Below are the code and all the weights of a small trained network. Each question names an input and a class and asks about switching units off, where a switched-off unit gives its printed mean instead of its output.

import numpy as np


def w(rows, s, z=0):
    codes = np.array(rows[::2]) - 128.0
    scale = np.full(codes.shape[1], s)
    scale[-1] = z or s
    return codes * scale


def norm(h):
    return h / np.sqrt((h * h).mean(-1, keepdims=True) + 1e-5)


def f(y):
    return np.maximum(y, 0)


def log_softmax(a):
    a = a - a.max(-1, keepdims=True)
    return a - np.log(np.exp(a).sum(-1, keepdims=True))


def net(x, mask):
    res = np.array(x, float).reshape(1, 8) / 4 @ E
    u = 0
    for l in range(2):
        y = f(norm(res) @ A[l][:, :-1].T + A[l][:, -1])
        res = res + np.where(mask[u : u + 5], y, B[l][:, -1]) @ B[l][:, :-1]
        u += 5
    return log_softmax(norm(res)[-1] @ U[:, :-1].T + U[:, -1])


A, B = {}, {}
E = w([
[98,130,118,125,118,123,117,134,135,133,118],'x0',
[68,85,181,195,79,183,62,111,188,180,158],'x1',
[73,123,92,163,108,50,127,131,129,123,181],'x2',
[160,114,214,151,165,112,164,99,103,133,182],'x3',
[131,114,154,81,167,130,65,146,170,101,151],'x4',
[40,3,82,135,84,104,67,103,16,77,150],'x5',
[150,168,98,134,197,142,67,89,113,189,171],'x6',
[86,145,100,54,151,205,181,153,84,78,108],'x7',
],0.0057)
A[0] = w([
[108,88,128,182,28,87,109,165,86,114,144,254],'L0N0',
[205,101,235,165,98,128,200,105,162,121,175,92],'L0N1',
[69,163,166,118,141,206,116,168,255,138,129,41],'L0N2',
[149,194,81,190,85,204,99,161,164,199,99,50],'L0N3',
[110,141,74,72,101,168,145,124,208,115,112,128],'L0N4',
],0.0062,0.0029)
B[0] = w([
[26,67,61,148,135,100,121,4,185,162,116,254],'L0N0',
[237,159,253,87,103,119,149,252,162,54,110,248],'L0N1',
[159,132,116,166,225,19,122,51,117,181,168,233],'L0N2',
[110,148,177,52,213,142,198,137,65,72,115,204],'L0N3',
[157,97,180,160,63,82,103,171,113,157,103,202],'L0N4',
],0.0055,0.005)
A[1] = w([
[86,108,57,103,184,142,173,118,33,36,193,96],'L1N0',
[207,239,68,111,211,184,165,135,96,133,165,107],'L1N1',
[121,232,127,165,166,85,124,179,183,134,254,36],'L1N2',
[137,131,139,123,203,255,13,109,117,192,156,79],'L1N3',
[171,177,13,97,168,69,78,155,79,96,170,1],'L1N4',
],0.0052,0.0046)
B[1] = w([
[199,230,145,35,197,123,189,131,97,112,135,207],'L1N0',
[66,42,67,198,108,57,43,101,144,162,93,253],'L1N1',
[164,200,113,189,233,92,122,224,199,204,6,190],'L1N2',
[35,52,48,17,167,47,232,15,35,16,200,195],'L1N3',
[254,123,207,226,234,34,63,110,252,205,141,160],'L1N4',
],0.0053,0.0039)
U = w([
[218,187,246,56,102,253,159,231,119,51,148,44],'0',
[236,207,216,175,213,43,117,155,234,214,112,217],'1',
[52,212,36,71,61,248,214,189,50,116,77,2],'2',
[16,25,42,245,4,119,1,58,183,215,166,168],'3',
[72,111,55,46,204,60,180,39,19,82,156,171],'4',
],0.0087,0.0045)

Each question gives the input, the list of numbers given to net, and the class t.
The units are the neurons (one row each of A and B). Each row of codes is followed by its name. A weight is (code - 128) times the scale printed after its matrix; where a second scale follows, it is the last column's (A, B and U).
mask holds one flag per neuron, layer by layer. A switched-off neuron (its flag False) gives its mean, the last column of its row in B, instead of its output. The means were averaged over made-up inputs and are rounded, as every weight is.
A unit's drop is (log p(t) with every unit on - log p(t) with that unit switched off) / (log p(t) with every unit on - log p(t) with every unit switched off).
The circuit of an input: a set's keep is (log p(t) with only the set's units on - log p(t) with every unit switched off) / (log p(t) with every unit on - log p(t) with every unit switched off). Starting from all 10 units, units are removed one at a time, each time the one whose removal leaves the highest keep (on an exact tie, the one counted first), for as long as the keep stays at least 0.8.
units of the circuit, in order: the units of the circuit, biggest drop first
k most important neurons of layer l: the k neurons of layer l with the biggest drops, biggest first
drop of u: that unit's drop, to one decimal
input [-7,0,-7,7,-8,0,-2,-6], class 0: units of the circuit, in order -> [L0N1; L0N2]
input [-6,0,-1,-2,7,6,5,-5], class 4: 2 most important neurons of layer 1 -> [L1N3; L1N1]
input [-7,1,5,8,-8,0,-7,5], class 0: units of the circuit, in order -> [L0N1]
input [3,-5,-8,1,4,3,0,7], class 2: 2 most important neurons of layer 1 -> [L1N4; L1N3]
input [-5,-3,6,8,4,2,-4,3], class 0: 3 most important neurons of layer 1 -> [L1N1; L1N3; L1N0]
input [7,-4,-2,8,-1,2,-4,6], class 0: 2 most important neurons of layer 0 -> [L0N2; L0N0]
input [7,0,7,-2,6,-1,8,5], class 1: 2 most important neurons of layer 1 -> [L1N4; L1N2]
input [-2,1,-8,3,-2,4,-3,-1], class 0: 2 most important neurons of layer 0 -> [L0N1; L0N2]
input [5,-6,-2,-8,8,-5,-1,6], class 1: drop of L1N4 -> 0.2
input [-1,-1,-3,0,-3,0,6,0], class 4: drop of L1N3 -> 0.1
input [8,-2,-8,6,7,2,3,-2], class 4: drop of L1N3 -> 1.0
input [-1,4,-6,4,-2,1,5,-3], class 4: drop of L1N3 -> 1.3
